B:
1: [  49  -45 -125  -51   43  -21  109   39   16   64  -23 -231  192 -207
   13 -119   16  144   64  131 -151   55 -219    4    7  160  -55  117
  154   32  -52   60]
2: [ -90   54  -65   -3  -22  -44    6   25   -8  217  -18   -3 -241  -33
 -158   44   66 -101    0 -124   16  -57  109  162  173   48 -247  -68
  -97  -14   16  120]
3: [-160  -37  -94   37 -184  -15  386 -152 -177   46 -155  206  -95   73
 -230  -34  216 -192  106 -229 -418  -49  -96  257  -76  -12  111  -71
 -223   -3 -135   35]
4: [ -53  227   44  523 -147 -108  -70 -228 -210  478   26 -128   63 -327
 -405  144  -99  161  138 -265    5 -235   76  -39  176  519 -491 -285
  -10  512  195  315]
5: [-286 -228 -239 -153  -63   31  280 -127 -128   23  -52  132    3  -28
  -18   18   98 -196   25   52 -155  -55 -207  215 -107 -146  166  256
 -187  -72 -241  104]
6: [ 104  -51  -66 -490  164  113  179  166  238   -8  -60  -14  219  132
  166 -157   32  -54   68    0  -86   20  -44  212  178 -205  -14  168
   89 -374   86 -130]
7: [  96  204  395  113  -30  159  102 -279  129  217  -18  -71  107   94
 -541  152   32  -64   68 -359   31 -248  451  368  222  215 -236 -262
   10 -114  387  116]
8: [  63 -205   10  160   21  -63 -288 -366  113  272  375 -361   62  -12
 -195  438 -211  -55    4 -272  310 -484  218   17  101  182 -401   92
 -267   24  252   52]
9: [  12  -41  108  142 -151   62  300 -331  -78  121   48  111   28   -6
 -307  125   86  -37  127 -260 -188  -61  -70  279  -87  115  -81  -73
 -114  -33   27  125]
10: [  34   -8  292   -3 -124  203  472 -205  -11  120   82  197 -235 -109
 -367   53  218  -31   55 -152  -76  222   -9  579 -101   49 -136  -50
   21 -239  -53  359]
11: [ -84 -184 -323 -231  -48 -167  171  219  -61  -38  -42  -73 -403   49
  105 -123  271 -242  -58  -78 -345   42  -95  158  -30 -195   44   96
 -304 -130 -301  -57]
12: [-211 -146 -414 -225   32  -80  114  189   38   73  -77  151 -197  -64
  195 -124   25  -21  117  167 -118  165 -387  -70   75   28  -55  269
   54  -75 -229  -53]
13: [ -85   25  -50 -155   18   45   84 -125  153   51 -153  113  119  297
 -169   33    1 -175  130 -209 -144 -222  108  108  205    7   17  -17
  -70 -201  188 -225]
14: [-215 -188 -249 -235   55  -28  166  198   75  167  -11 -191   65 -189
   22 -168   24  -84   97    0 -142 -244   -3  114  148  212  -86  291
  -59  100  -44   87]
15: [-186  106 -225  155  -71 -173  -72  110 -231  113 -173 -158 -384 -182
 -152  -56  193  -66 -134  124 -139  120  -29   14   28   37  -65 -115
  -78  156 -248  181]
16: [-233   69   11 -278   65  165  180   34   86   41 -253   65   49   88
 -205 -110  113 -195   -2   58  -57  -70  196  314  189  -70  119   76
   48 -217   44   43]
17: [-264   20  -72  397 -205  -49   59 -344 -369  377   84  144 -196 -300
 -302  264   -3  -45  -14  -92  131  -51  -99  178  -72   95 -277  -77
 -210  311 -140  471]
18: [ 212 -130 -119  -69   11 -137 -139  -63  133 -184   81 -130 -509  263
   -8  172  166  -81 -121   44  -76  292 -152   -7  -99 -212  -16  -30
  -98 -486 -169 -233]
19: [  -1  451 -250  109   81 -120 -302  211 -186  180 -301  132 -228 -189
  123  -95  -11  244 -115  457  171  644 -382 -243  193 -167 -241 -245
  404    9 -176  135]
20: [ 296   88   71  152 -103 -160  -30   -3  -29  197  184  -93 -523   35
 -171  152  184  -58  -55 -396  -78   91  119  217   73  -44 -468 -333
 -240 -108   14   90]
21: [ -74   32   65    5 -118   52  223 -169  -38  115  -21  249 -335  126
 -285  124  169 -186   22 -235  -88   53   69  350   29  -80 -111 -124
 -165 -202  -29  112]
22: [ 266  -42  -67  200  -53 -191 -134 -133 -169  114  205 -353 -134 -121
  -33  190   84   26 -145 -140  -31   21  -63   58 -101 -144 -270 -157
 -237   16  -97  127]
23: [  37  151    4   70   -2  -13  -75  -90  -14  153  -47   15 -140   37
 -179  106   31  -18  -21  -65   49   73   42   90  135  -29 -215 -166
   13 -105   62   61]
24: [-295  -76 -389 -200  101 -123 -237  124  -66  288  -18 -136   59  -11
  143   76 -119 -260  -86  -53  188 -422  171  -11  301 -195 -198  173
 -318  125   22   35]
25: [-214   -2   -7   94  -70   86  169 -272   41  269  -67  130  287   -1
 -305   88 -125  -36  265 -238  -73 -363   40   87  178  376 -146   45
   -6  148  237   30]
26: [ -74   61 -241  186 -134 -144  131  -18 -151   11 -184  119 -286  -71
  -95  -80  153   79   88   98 -338  321 -405 -109  -84  152    8  -92
   87   49 -258  -16]
27: [-100  107 -150  275  -73 -181 -216  -23 -261  255   26 -203 -405 -250
 -177  147   84  -38 -193   46  121   63   45   35   35   -1 -293 -160
 -164  190 -173  312]
28: [ -28  -81 -172 -107    8 -143 -135   94  239  192   93  -31 -406  235
  -94  124    7 -210  105 -360  -27 -272  217    5  306  155 -358  -16
 -249 -136  163 -202]
29: [ 190   45  125  -42   13  113   24 -380 -147  317  209   78  463   34
    9  326 -147  -86  -56 -316  293 -201   73  357   71 -487 -319  -92
 -256 -119  213  225]
30: [ -55 -109 -120   86  -55  -90   76 -106   60   76  -34 -187   59   17
 -202    7   31  -30  157 -176 -280 -264  -10  -33   55  335  -46   34
  -83   85   62 -116]
31: [ 295   17    4  -97  -14  -61   60   14  -16  -48   69  -21 -351  104
   23   66  220  -43 -130  -64  -98  363 -126  230  -73 -363 -130 -155
  -95 -387 -154    5]
32: [ -88  -72 -231 -188   31 -136  117  404  -14   32  -97 -377 -309 -218
   -4 -287  273  -99  -89   75 -299    9   74  147   82   89  -38   78
  -81   49 -229  116]
33: [ -60  138    6    8    0   52  244  109   64  213 -161  -63  162 -221
 -210 -238   38  139  223  -43 -244  -41  -27   93  197  461 -174  -31
  257  166  119  115]
34: [  65   91 -226   60   59 -170 -383   23  -93   93   30 -133 -386  -26
   88  178   13    7 -232  213  243  292 -134 -111   51 -291 -231  -96
  -34 -152 -173   60]
35: [ 107  -43    1 -263   39   51  216   62  -71  242  121 -107  235 -110
   81  -24   61 -132  -49 -264   -7 -193  134  432  109 -309 -239   20
 -243  -53   46  236]
36: [ -53 -105 -120   79 -160 -128  233  -42   -3  -98  -91   -4 -477  115
 -250  -35  294 -129   71 -143 -467  101 -117  103 -111  176   82  -67
 -146 -123 -207 -116]
37: [ 173  -76 -258  174  -92 -335 -173   26 -203 -169   12 -387 -605   21
   -8   72  322  -84 -271   80 -288  293 -174  -66 -242 -236   51 -163
 -273 -130 -409  -64]
38: [-241  161 -235  260  -72 -100 -225 -196 -406  410    0  133  -47 -241
  -28  254 -121  -38 -133   68  334   10 -126    3   85 -231 -325 -106
 -170  275 -119  381]
39: [  97  -83   97  112  -88   36  209 -300   76   50   61  -67  120   51
 -283   98   39   23  168 -231 -221 -127  -55  142  -51  240  -60  -26
  -26  -76  118  -42]
40: [ 150   50   44  211  -81  -78   14 -159   -5  -10  -24 -184 -181   13
 -271   63  140   67    5  -66 -215  119  -63   28  -59  168  -70 -181
   28  -85  -23  -29]
41: [-103   -6 -495  311  -45 -319 -215   82 -278 -123 -197 -341 -316 -331
   71 -107  125  244 -120  596 -252  490 -627 -462 -244  162  143   43
  210  202 -521   18]
42: [-321  236  156  149 -140  181  244 -282 -107  455 -113  451   40  -62
 -461  138  -51 -125  187 -308  128 -202  198  366  264  197 -316 -160
  -32  149  223  342]
43: [ -69    2  128 -164   75  225  210 -192  175  370   44   46  666  -41
 -167   50 -233   -8  263 -293  120 -490  182  270  318  226 -278  133
   52   51  439  112]
44: [-246 -113 -348 -277   55  -69   -6  148 -130   70  -88  -41 -128  -42
  158  -34   93 -236 -164  140    7  -17  -58  139   57 -364   47  188
 -220  -88 -252   92]
45: [  52  255   47  255   33   92 -298 -461 -238  497  173  279  302 -187
  -11  461 -360  177  -58   57  703  144 -217   40  134 -310 -551 -146
   95   38  166  400]
46: [ 133   -7 -146  -34   90 -112 -181   32 -170  202  120 -457  253 -241
  131   59  -32   -3 -198    9  118 -160   50   83   60 -261 -231    0
 -182  114  -25  203]
47: [  39 -193   15  -89  -68  -68   -5 -179   20  180  272  -96 -286  224
 -168  325   97 -390  -97 -522   57 -414  390  386   86 -258 -268  -45
 -600 -200   87   40]
48: [-147 -167 -296 -382  129  -35   73  286   -6  190   11 -295  234 -182
  215 -166    8 -153  -35  -13  -38 -329   93  174  194 -123 -109  284
 -191   82  -38  120]
49: [ -76  -20 -316  163  -83 -201 -106 -150 -161  -29 -124    4 -198   97
  -30  107   69  -54  -18   62 -199  122 -300 -185  -89  -83   74  -58
 -116  -19 -213 -149]
50: [  41   19  -14 -587  263  146    9  266  294  143  -42 -155  307  110
  139 -125  -45 -153  -17  -68  145 -240  317  302  403 -253 -156  164
   17 -317  256  -45]
51: [  61 -151  -43 -350   85  119  263  -73  109  -53  -30  -49  372  117
   68  -60   42 -100   54  -36 -163  -87  -89  256    0 -227  144  200
  -36 -303   27  -96]
52: [-102  -65  -88 -212  -22  118  199 -231 -189  188   68  347  137   37
  105  189  -13 -202  -63  -82  181   33 -156  387  -24 -575  -82   96
 -244 -217 -111  229]
53: [-206 -114 -365 -217   77 -116 -195   83   -7   60  -30  -28 -265  113
  131   96   10 -229 -127  113  109  -26  -32  -17  117 -292  -38  164
 -208 -178 -159  -72]
54: [  48 -181 -298 -116  -26 -192   30  -12  -26 -187  -79 -202 -103  210
   75  -20  182 -176  -54  -47 -392  -24 -162  -40 -107 -208  214   48
 -249 -197 -207 -288]
55: [ -77   -4 -221 -443  174   62  135  287  215  -33 -255  -66  231   50
  145 -307   30   -5  100  202 -194   45 -119   18  223   -2  119  217
  239 -211    7 -181]
56: [ -92   74   31   27   39   63  -25 -146  -34  233  -33 -175  269 -117
 -203   77  -67  -28  -11  -51  105 -260  180  153  164   81 -153    2
  -20   92  159  178]
57: [-204  225  261  122 -174  222  447 -216   88  396 -118  583 -129   22
 -546   29   29  -36  362 -425  -76  -62  118  399  275  457 -352 -200
  128   17  283  222]
58: [-109  -79 -220 -362  191   47  -88  138  -48  345  126 -130  331 -203
  280   39 -173 -105 -107   44  371 -242   66  209  250 -355 -299  268
 -141   17   44  268]
59: [ 100  -74   -3 -300  135  136   78 -146  122   49   26  -69  483  101
   83   60  -93  -46   26  -18   79 -128  -32  188   92 -260   -6  159
    6 -275  146  -54]
60: [ -91 -393  -13  -78  -29    8   69 -245  -22  259  408 -310   33 -134
 -130  302  -21 -253  -75 -319  187 -557  278  402  -22  -50 -253  261
 -509   18   45  290]
61: [  24   62   38 -159   59   73  -51 -173  135   32  -74   83   12  307
 -139  162    5 -166  -19 -111   73  -60  135  166  161 -223  -34  -58
  -60 -357  154 -136]
62: [-246 -219 -294 -153  -39   -4   92 -185  -96   50   29  280 -161   94
   83  180    5 -203  -17   72   65   75 -296  122  -79 -312   50  237
 -204 -212 -240   31]
63: [-142 -268 -209 -378   50   13  264  110  134  -65  -62 -147   96   66
   39 -156  123 -200   66  -33 -288 -208  -13  197   30  -18  172  308
 -134 -173  -88 -121]
64: [ -75    9   59 -427  136  154  175  120  259   24 -184 -145  242  197
 -151 -154   86 -225   38 -139 -137 -321  384  333  293  -29   80   92
  -21 -262  226 -110]
65: [-139  122 -140  353 -145 -168  -80 -138 -189  215  -91  -17 -275  -87
 -285  110   60  -23   36 -117 -120  -37  -39  -71   62  233 -204 -201
 -106  230  -51   93]
66: [ 143   44   -4  -50    4  -43  -76 -113   89  155   73   40  -85  232
  -79  184   -9 -121   32 -314   30 -112  113  119  178 -141 -282 -141
 -172 -212  174 -114]
67: [ -84    3 -242 -254  114  -47 -109  121  -68  113  -69 -120   65   -7
  161   -6    8 -146 -146   89   92  -50   22   95  150 -351  -56   88
 -128 -102  -73   45]
68: [ -93  174 -127  -55    2    6 -111 -153  -23  182 -126  379 -110  269
  -43  197  -62 -156   24 -108  156   65  -40   51  222 -294 -173 -135
  -75 -225   85  -79]

[ 213   -5  -40 -199  -66 -234 -260  305  -55  164  226 -161  -76  -28
  236  -97  238 -157  178 -195  -93  -24  -46   13   79   41  138  105
 -169 -144  -87   38  -94  114  -96 -157]
62
[   2 -336 -129  111  225 -318  -48 -107  -19 -339   50   38  -75 -123
   -9  179 -107  207  134  265  -83  -83  -52   52  140 -201 -173  -80
  -66   59 -204  153   89 -183   48  -77]
31
[ -12 -333   13 -117   92 -233 -180  318  -57  215  245 -321   98 -170
  236  -87  114 -167  190  -38 -215  126  101    2   43  -31  -16  158
  -91  -63  -62   48  109 -163 -148   -2]
21
[  30 -188  136   18   59 -143 -313 -143 -179 -202  217 -300  218  371
   26  201  134  -65  149   87  -81  246  -54 -375   88  -43   -9  -99
 -193   -1  -38  213   92 -191  -58  -79]
61
[  60 -130  -59 -183  164 -109  -74  180  -60  222  121 -504  337  -93
  164    2  219  -27 -104 -110   37  145  190 -105  -88   95 -113 -152
 -357 -336  272    3  128 -492 -123   60]
50
[   0  138 -159  133  -20 -123   60  -57 -103 -153 -167  -63   -4  237
   18  103 -105   98 -125  140  -44  -14   36   63   35 -108  -30 -146
   32 -103   47  106  -63  -16  211  -35]
67
[ -75 -286  -84  133   -3 -295  178   38  -50 -218   92  -41    7  -88
  136 -105 -140  119  182  224 -170   15  155   55   85 -169 -112   39
   91  -91    9  -12  124  -70  164  -65]
20
[ 377  160  156  115 -125  -26  246 -263  -35 -493  -52  183  -45  492
 -110 -104   28   36  234 -122  167   78   -6 -271   75  -54  101 -102
   38 -152  124   21 -203  246  240 -177]
54
[ 188 -180   15   66  -21 -270 -114 -337 -335 -309  -81 -125  -69  222
  166  220 -119 -140  326  112 -127   43 -277   -6  125  -37 -133 -125
    1  -27   53  187   34 -139  119 -278]
11
[ 196  -75  216    0  -47  -38  148   -8  -45 -108   11  -34   20  233
   56 -170    5 -203  265 -212   -6  175   49 -120   16  -26  104  159
  151 -103   66   27 -136  138   43  -58]
3
[  82    4 -185  203  180 -102  456 -164  112 -344 -329  208 -116  -63
 -125   16 -278  288 -111   91  113 -178  102  242    5 -177 -155  -98
  154  -73   32   23  -90  -62  242   46]
35
[  -4  -53  -61   78   45 -123   62   97   26  -19   51 -159   55   34
   62  -48  -29   47   -4   24  -96   16  127   11   31  -73  -23   75
   12   29  -29   47   74  -18   45   44]
23
[ 310   53    8   38  -95  -79  325  219  104 -106  145  -26   34   65
   38 -387  134   64  207 -112   14   41  284 -143   37  -21   32   -3
  -91 -165  197 -146   23  136  167  -37]
66
[  42    7 -108   14   14 -220   10  -70   84 -202  162  -78  -11  -23
   83   -2   11  203  -34  -57   43 -156   22    1   54  -20    0  120
  -75    9 -117   30   60   56   -7  -68]
22
[ 116 -208   51   72  100 -167   24  -32  -65 -164  -58   42 -114   61
   34   35 -105  -93  238   21 -106   45  -69   60   99 -137  -18   77
  133   56 -129  133  -72   30   49  -71]
36
[-167  218 -217  380 -138  -96  566 -207   22 -338 -386  202 -145  192
   -7  -71 -488  257 -204  200  -62 -163  153  324    7 -215  -41   91
  497   12   32   -4  -81  275  445   31]
27
[-133   96 -187  -22   54 -193 -225 -113  -40  -40   71 -305  116   82
  115  246   12  165 -295   -2   21 -109  -44   25    0   18  -24    8
 -148  -27 -100  149   67 -145  -70  -18]
46
[-280 -634   88    4  424 -263 -104 -352  -26 -268   -8 -112   88 -228
   37  364 -261   41   39   61    7   35 -140  115   16 -152 -177  220
  159   59 -298  258   48 -414 -235   53]
10
[ 207   82   90 -148 -182 -157 -365  195 -114  117  347 -312   50  276
  225  -79  298 -225  204 -216 -127  107  -61 -242   87   96  198  144
 -191   -8  -66   74    1  196 -111 -163]
49
[  -3 -146  102 -123  -18  -58  -34  330  -32  438  175 -512  197  -69
  299 -229   87 -322   92 -273 -209  180  172    8  -59  112   50  337
   23   18   95   -9  155  -75 -176  100]
42
[ -24    8  113  274  159  101  587 -461   66 -410 -500  196   -8  256
 -195   67 -451   78 -123  -85  184   35   51  147  -78 -155  -60  113
  490   11   56  104 -205   22  210  139]
33
[ 155   69   74 -109 -199 -105  -98  195  -70  267  270 -469  115  104
  333 -229  159 -260  153 -309 -166   69   54  -90    5  181  102  306
  -64   62   92  -27  165  126 -114  -64]
65
[ -81   23   35  -74  -59  -90 -201   52  -25  281  205 -529  151   56
  287  -12   31 -187  -78 -282 -148   10  -21    8  -33  154   63  409
   16  232  -89   92  201   33 -231   45]
4
[  36 -113    9   11  192  -61  229   12   58 -205 -129   87   92   68
 -116   -9  -16  121  -63   -5  166  111  194  -35  -40 -159   -3 -140
   20 -373   82   31 -227 -162  104   67]
6
[  46   29 -126   -1  333   12    1  194  195  156 -154  -64  -24 -114
 -116  107   -9   64 -257 -133   48  -79   71  172  -34  -87   -8   54
  -38  106 -201  151 -105  -94 -108  212]
43
[ 125   43   45  106 -200 -115   31  198 -123  -80  113  -90   44  368
   82 -190   79  -95  226   95 -190  200  165 -205   96 -107  100  -50
   13 -111   96   14  -26  186  222  -96]
68
[  49  -89  -21  -36  117 -198 -316  -86   11 -180  290 -228   96  106
   30  190  164  130    0  -13   15  -28  -73 -219   87   -6    0   15
 -269   98 -212  173  111  -97 -156  -66]
29
[ 129   42  101  217  157  133  562 -282   40 -364 -370   68  162  329
 -235  -38 -199  116  -85  -13  206  176  226 -105  -83 -125  -98 -189
  167 -205  301   29 -135 -155  266  139]
64
[ 101 -176  197   11  135  -78   58 -233   64 -277   61   -5   26  127
  -26   37  -44  -21  142 -208  114   47  -59 -117   25  -35   46  225
  106   58 -146  117  -67   37 -104  -17]
9
[ 103   44 -122  298 -123 -140  405   62 -120 -303 -282  252 -162  259
  -33 -156 -241   65  173  312 -164   57  172  110  106 -276  -37 -193
  266 -170  144   -3 -155  181  496  -85]
28
[ 127   42   27  305  166   88  525 -358   15 -375 -456  109    6  266
 -204   57 -343  100  -55   35  104   37   70   65  -29 -143 -147 -103
  266   48  154  100  -78  -77  272  105]
16
[ 117   -8   22   99    0 -108  101  -13   -8 -131 -111   96 -166  133
   28  -33 -144  -78  137  -66  -79  -28  -49  113   77 -109   60  165
  223   98 -144  104 -130  228   96  -49]
26
[ 342  172   43  314   51   93  463 -113   78 -405 -323  309 -141  395
 -284 -113 -165   88  128   56   52   48  113  -76   77 -200   -8 -159
  183   80   65   58 -178  228  360   32]
13
[ -39  150 -146   -8 -147  -75  282  365   43  319  -36 -240   48  -84
  253 -328  -53  -65 -123 -157 -134  -15  295  236  -78   20   59  216
  156 -170  177 -129    5  116  112   86]
15
[  46 -105  -84 -196  162 -192 -347  -13 -181  255  -21 -450   51 -105
  266  263   42 -214  -58 -187  -79  -37 -221  175  -18  118  -74   69
 -151  -13  -41  200   50 -309 -236  -59]
14
